Below is a small trained network, with its code and all its weights. Each question gives an input and a class and asks what happens when units are switched off, that is, made to give their printed mean instead of their output.

import numpy as np


def w(rows, s, z=0):
    codes = np.array(rows[::2]) - 128.0
    scale = np.full(codes.shape[1], s)
    scale[-1] = z or s
    return codes * scale


def f(y):
    return np.maximum(y, 0)


def log_softmax(a):
    a = a - a.max(-1, keepdims=True)
    return a - np.log(np.exp(a).sum(-1, keepdims=True))


def net(x, mask):
    res = np.array(x, float).reshape(1, 6) / 4 @ E
    y = f(res @ A[0][:, :-1].T + A[0][:, -1])
    res = res + np.where(mask, y, B[0][:, -1]) @ B[0][:, :-1]
    return log_softmax(res[-1] @ U[:, :-1].T + U[:, -1])


A, B = {}, {}
E = w([
[172,221,86,108,152],'x0',
[52,154,169,89,203],'x1',
[1,155,145,85,111],'x2',
[151,55,160,96,233],'x3',
[154,136,170,39,69],'x4',
[180,160,200,183,156],'x5',
],0.0066)
A[0] = w([
[87,157,103,91,134,150],'n1',
[146,231,104,7,60,143],'n2',
[19,174,91,136,150,119],'n3',
[39,163,98,146,149,155],'n4',
[153,17,111,160,136,252],'n5',
[209,31,88,117,48,171],'n6',
[82,71,129,137,92,160],'n7',
[116,101,141,61,232,135],'n8',
[140,127,136,112,199,183],'n9',
[97,74,248,58,66,135],'n10',
[178,165,123,152,141,155],'n11',
[75,166,97,126,146,127],'n12',
[162,127,105,166,139,118],'n13',
[195,178,147,152,164,106],'n14',
[179,161,134,186,184,211],'n15',
[121,125,145,131,153,97],'n16',
[114,95,125,70,225,150],'n17',
[114,92,139,64,237,133],'n18',
],0.011,0.004)
B[0] = w([
[146,118,161,182,102,190],'n1',
[216,188,198,41,71,247],'n2',
[109,55,83,185,116,233],'n3',
[127,66,100,176,127,222],'n4',
[253,103,136,156,130,254],'n5',
[215,59,118,70,136,253],'n6',
[144,128,133,160,193,194],'n7',
[102,74,162,57,150,216],'n8',
[123,123,112,85,166,192],'n9',
[62,180,181,181,213,221],'n10',
[151,158,83,132,149,194],'n11',
[140,81,122,162,109,188],'n12',
[150,151,112,157,141,178],'n13',
[127,139,67,166,180,195],'n14',
[163,155,71,106,204,235],'n15',
[114,120,111,107,127,143],'n16',
[85,84,171,82,150,213],'n17',
[89,75,174,59,145,220],'n18',
],0.024,0.0071)
U = w([
[58,94,141,211,157,126],'0',
[80,87,87,69,169,23],'1',
[136,76,228,45,183,189],'2',
[202,84,79,163,179,196],'3',
[97,137,116,107,131,2],'4',
[111,132,157,148,79,46],'5',
[167,189,119,63,25,208],'6',
[133,254,116,162,200,132],'7',
],0.0069,0.0025)

Each question gives the input, the list of numbers given to net, and the class t.
The units are the neurons (one row each of A and B). Each row of codes is followed by its name. A weight is (code - 128) times the scale printed after its matrix; where a second scale follows, it is the last column's (A, B and U).
mask holds one flag per neuron, in row order. A switched-off neuron (its flag False) gives its mean, the last column of its row in B, instead of its output. The means were averaged over made-up inputs and are rounded, as every weight is.
A unit's drop is (log p(t) with every unit on - log p(t) with that unit switched off) / (log p(t) with every unit on - log p(t) with every unit switched off).
The circuit of an input: a set's keep is (log p(t) with only the set's units on - log p(t) with every unit switched off) / (log p(t) with every unit on - log p(t) with every unit switched off). Starting from the 12 units with the biggest drops (on a tie, the unit counted first), units are removed one at a time, each time the one whose removal leaves the highest keep (on an exact tie, the one counted first), for as long as the keep stays at least 0.8.
circuit, biggest first: the units of the circuit, biggest drop first
k most important neurons: the k neurons with the biggest drops, biggest first
drop when u is switched off: that unit's drop, to one decimal
input [-5,8,3,-6,7,-7], class 0: 3 most important neurons => n10; n3; n6
input [3,2,6,-8,7,3], class 6: circuit, biggest first => n2
input [-8,1,-4,-4,2,8], class 7: 3 most important neurons => n10; n3; n4
input [-4,6,3,-5,8,-2], class 7: circuit, biggest first => n10; n18
input [-7,-3,-4,7,-4,-4], class 2: 2 most important neurons => n18; n17
input [1,-3,8,0,-6,-8], class 0: 2 most important neurons => n6; n5
input [-4,-3,-3,7,-7,-8], class 2: 2 most important neurons => n18; n17
input [6,-1,-7,7,0,-5], class 2: 3 most important neurons => n18; n17; n8
input [-1,2,1,0,-1,-6], class 0: 2 most important neurons => n6; n2
input [-7,5,-1,-2,-3,-4], class 0: 3 most important neurons => n6; n2; n15
input [-5,7,3,-6,-7,6], class 0: drop when n6 is switched off => 0.2
input [-8,1,2,-5,2,6], class 7: drop when n3 is switched off => 0.2
input [3,-5,-1,-7,3,4], class 6: drop when n2 is switched off => 0.2
input [6,1,6,-6,2,0], class 6: circuit, biggest first => n2
